Here is a tiny trained network, its code and every weight. The questions are about switching its units off for an input and a target symbol, where a switched-off unit gives its printed mean instead of its output.

import numpy as np


def w(rows, s, z=0):
    codes = np.array(rows[::2]) - 128.0
    scale = np.full(codes.shape[1], s)
    scale[-1] = z or s
    return codes * scale


def norm(h):
    return h / np.sqrt((h * h).mean(-1, keepdims=True) + 1e-5)


def f(y):
    return y / 2 * (1 + np.tanh(0.7978845608 * (y + 0.044715 * y**3)))


def softmax(a):
    e = np.exp(a - a.max(-1, keepdims=True))
    return e / e.sum(-1, keepdims=True)


def log_softmax(a):
    a = a - a.max(-1, keepdims=True)
    return a - np.log(np.exp(a).sum(-1, keepdims=True))


def net(x, mask):
    ids = ['γδελξπσω'.index(c) for c in x.split()]
    T = len(ids)
    res = E[ids] + P[:T]
    u = 0
    for l in range(2):
        r = norm(res)
        for j in range(2):
            rows = slice(2 * j, 2 * j + 2)
            q, k, v = (r @ M[l][rows].T for M in (Q, K, V))
            z = softmax(np.where(np.tri(T) > 0, q @ k.T / 2**0.5, -1e9)) @ v
            o = O[l][rows]
            res = res + np.where(mask[u + j], z, o[:, -1]) @ o[:, :-1]
        u += 2
        y = f(norm(res) @ A[l][:, :-1].T + A[l][:, -1])
        res = res + np.where(mask[u : u + 16], y, B[l][:, -1]) @ B[l][:, :-1]
        u += 16
    return log_softmax(norm(res)[-1] @ U[:, :-1].T + U[:, -1])


Q, K, V, O, A, B = {}, {}, {}, {}, {}, {}
E = w([
[85,203,95],'γ',
[38,121,186],'δ',
[133,91,141],'ε',
[71,205,163],'λ',
[95,195,92],'ξ',
[157,60,251],'π',
[133,91,140],'σ',
[104,162,119],'ω',
],0.027)
P = w([
[120,103,100],'0',
[77,140,124],'1',
[115,145,125],'2',
[248,147,170],'3',
[55,140,135],'4',
[125,138,125],'5',
[245,139,165],'6',
[50,142,137],'7',
[124,125,119],'8',
],0.015)
Q[0] = w([
[91,124,130],'0.h0',
[90,112,63],'0.h0',
[6,93,106],'0.h1',
[101,179,153],'0.h1',
],0.016)
K[0] = w([
[75,101,98],'0.h0',
[129,154,199],'0.h0',
[52,144,254],'0.h1',
[134,204,153],'0.h1',
],0.016)
V[0] = w([
[67,126,87],'0.h0',
[178,135,78],'0.h0',
[154,169,101],'0.h1',
[143,254,191],'0.h1',
],0.0088)
O[0] = w([
[67,111,107,204],'0.h0',
[218,122,145,82],'0.h0',
[243,136,160,133],'0.h1',
[74,169,175,254],'0.h1',
],0.011,0.0052)
A[0] = w([
[193,114,89,3],'0.n0',
[102,108,64,149],'0.n1',
[118,118,114,113],'0.n2',
[168,36,234,2],'0.n3',
[109,125,146,93],'0.n4',
[143,147,107,66],'0.n5',
[154,103,251,29],'0.n6',
[176,151,9,117],'0.n7',
[112,35,56,128],'0.n8',
[134,85,177,145],'0.n9',
[208,186,111,30],'0.n10',
[217,29,36,172],'0.n11',
[108,79,214,96],'0.n12',
[215,195,195,240],'0.n13',
[79,45,84,17],'0.n14',
[105,152,212,117],'0.n15',
],0.015,0.0045)
B[0] = w([
[104,97,121,118],'0.n0',
[143,132,118,180],'0.n1',
[138,123,144,126],'0.n2',
[108,251,216,168],'0.n3',
[150,125,135,141],'0.n4',
[132,156,147,113],'0.n5',
[141,241,86,166],'0.n6',
[155,102,20,142],'0.n7',
[137,44,94,161],'0.n8',
[107,170,120,143],'0.n9',
[89,172,163,151],'0.n10',
[89,19,45,172],'0.n11',
[109,174,104,170],'0.n12',
[58,150,128,255],'0.n13',
[104,123,107,154],'0.n14',
[156,108,82,248],'0.n15',
],0.011,0.0051)
Q[1] = w([
[251,205,109],'1.h0',
[98,231,87],'1.h0',
[13,126,80],'1.h1',
[205,124,44],'1.h1',
],0.015)
K[1] = w([
[245,121,5],'1.h0',
[103,136,51],'1.h0',
[50,121,212],'1.h1',
[170,125,25],'1.h1',
],0.018)
V[1] = w([
[252,153,100],'1.h0',
[222,128,224],'1.h0',
[74,174,156],'1.h1',
[209,126,112],'1.h1',
],0.012)
O[1] = w([
[143,99,6,42],'1.h0',
[1,242,116,6],'1.h0',
[237,102,24,210],'1.h1',
[149,167,175,45],'1.h1',
],0.0067,0.014)
A[1] = w([
[155,59,8,186],'1.n0',
[215,147,205,134],'1.n1',
[208,102,181,130],'1.n2',
[251,96,236,92],'1.n3',
[146,98,32,87],'1.n4',
[146,170,82,130],'1.n5',
[198,97,156,135],'1.n6',
[138,201,196,83],'1.n7',
[228,132,205,177],'1.n8',
[139,110,47,128],'1.n9',
[202,197,37,29],'1.n10',
[233,151,145,254],'1.n11',
[157,58,175,134],'1.n12',
[87,254,202,120],'1.n13',
[59,132,52,5],'1.n14',
[97,86,70,40],'1.n15',
],0.015,0.0082)
B[1] = w([
[142,165,170,253],'1.n0',
[75,116,93,167],'1.n1',
[94,167,108,146],'1.n2',
[96,151,55,159],'1.n3',
[146,143,115,181],'1.n4',
[138,150,147,181],'1.n5',
[96,154,122,146],'1.n6',
[140,104,150,177],'1.n7',
[73,120,129,180],'1.n8',
[166,144,130,182],'1.n9',
[220,254,113,205],'1.n10',
[72,103,116,248],'1.n11',
[97,166,103,162],'1.n12',
[174,116,150,255],'1.n13',
[55,65,146,132],'1.n14',
[143,107,108,135],'1.n15',
],0.016,0.0094)
U = w([
[142,133,94,154],'γ',
[7,42,196,120],'δ',
[149,44,82,200],'ε',
[175,35,250,62],'λ',
[178,163,35,197],'ξ',
[61,161,204,1],'π',
[154,40,77,209],'σ',
[15,147,16,128],'ω',
],0.014,0.0069)

Each question gives the input, a string of symbols that net reads in full, and the target symbol t.
The units are the heads (2 rows each of Q, K, V and O) and the neurons (one row each of A and B). Each row of codes is followed by its name. A weight is (code - 128) times the scale printed after its matrix; where a second scale follows, it is the last column's (O, A, B and U).
mask holds one flag per unit, layer by layer, with each layer's heads first. A switched-off unit (its flag False) gives its mean, the last column of its rows in O or B, instead of its output. The means were averaged over made-up inputs and are rounded, as every weight is.
A unit's drop is (log p(t) with every unit on - log p(t) with that unit switched off) / (log p(t) with every unit on - log p(t) with every unit switched off).
The circuit of an input: a set's keep is (log p(t) with only the set's units on - log p(t) with every unit switched off) / (log p(t) with every unit on - log p(t) with every unit switched off). Starting from the 12 units with the biggest drops (on a tie, the unit counted first), units are removed one at a time, each time the one whose removal leaves the highest keep (on an exact tie, the one counted first), for as long as the keep stays at least 0.8.
units of the circuit, in order: the units of the circuit, biggest drop first
most important unit: the unit with the biggest drop
top k neurons: the k neurons with the biggest drops, biggest first
top k neurons in layer l: the k neurons of layer l with the biggest drops, biggest first
heads that matter: for each layer, one digit per head in row order, 1 if its drop is at least 0.15 and else 0, layers parted by /
input ω ξ ξ σ π δ ξ, target ω: heads that matter -> 11 / 10
input σ ξ ω ω λ ξ δ ε, target δ: units of the circuit, in order -> (1.n10)
input π π ξ ε, target π: units of the circuit, in order -> (0.n3 1.n8)
input π ω ξ ω, target π: top 3 neurons -> (0.n13 0.n6 0.n10)
input σ ξ π ξ π λ γ ω, target λ: top 2 neurons -> (0.n11 0.n8)
input π ξ δ λ ω, target λ: heads that matter -> 01 / 10
input π λ ω ξ λ ξ σ, target π: heads that matter -> 00 / 00
input π ξ ξ ξ ξ ω γ, target π: heads that matter -> 01 / 11
input ξ ω ω ξ γ, target λ: top 2 neurons in layer 0 -> (0.n6 0.n7)
input ξ ξ δ δ, target ξ: units of the circuit, in order -> (0.n6 0.n15)
input π δ σ σ σ ξ ξ ω, target δ: heads that matter -> 01 / 00
input ξ γ ξ γ γ ε π ε, target ε: top 2 neurons -> (0.n6 0.n8)
input δ ξ π, target π: top 2 neurons -> (0.n3 0.n6)
input δ σ ξ δ, target δ: top 2 neurons -> (0.n12 0.n6)
input π ξ γ λ σ ξ ξ, target π: most important unit -> 0.n13
input δ π γ ξ δ λ σ ξ, target λ: heads that matter -> 00 / 10
input λ ω ω ξ γ, target λ: heads that matter -> 00 / 10
input δ γ ω ξ, target δ: heads that matter -> 01 / 10
input λ ε γ ξ ε π δ, target δ: top 4 neurons in layer 1 -> (1.n10 1.n1 1.n8 1.n11)
input δ λ ξ ε, target δ: top 4 neurons in layer 0 -> (0.n3 0.n13 0.n7 0.n15)
input λ ξ ξ ω ξ, target λ: most important unit -> 0.h1
input ω λ σ δ, target ω: heads that matter -> 11 / 10
input ω ε λ ε ξ ξ σ, target ω: top 2 neurons -> (0.n6 0.n3)
input ξ δ γ λ ξ γ δ, target ξ: top 4 neurons -> (0.n6 0.n15 0.n12 0.n7)
input ω ξ λ ξ λ ω, target ω: heads that matter -> 00 / 00
